[[36.9 27.4  2.0]
 [-1.0  2.8 34.7]
 [17.9 46.2  6.9]
 [ 4.4 40.5 24.1]]
:
[36.9  2.8  6.9]

[[  2.5  -1.1   1.6   0.1  -0.6]
 [ 23.0 -16.1   6.0  12.2 -21.6]
 [ 62.7 -19.1  51.2 -11.5   8.1]
 [  4.7   4.1  11.7 -10.9  15.6]]
:
[  2.5 -16.1  51.2 -10.9]

[[ -7.9  17.3  52.1  -5.9  23.8]
 [  3.6  -2.7 -38.0 -18.3 -23.4]
 [-18.6  10.8 -39.0 -22.3 -33.4]
 [ 13.3 -29.6  28.5  22.7  -9.0]]
:
[ -7.9  -2.7 -39.0  22.7]

[[-30.3   3.7 -33.6  33.9 -31.8]
 [-46.6   4.1 -55.5  53.2 -52.8]]
:
[-30.3   4.1]

[[-57.6 -10.3 -44.8  -8.5]
 [-40.3 -20.1 -40.6  -7.8]
 [-37.1  -3.5 -26.2   0.1]
 [-17.1 -25.9 -30.1  11.7]]
:
[-57.6 -20.1 -26.2  11.7]

[[-27.6 -48.7  46.8 -27.1  45.3]
 [-46.0  48.8 -50.5  52.8 -42.8]
 [-47.9 -41.7  40.0  -7.2  47.6]]
:
[-27.6  48.8  40.0]
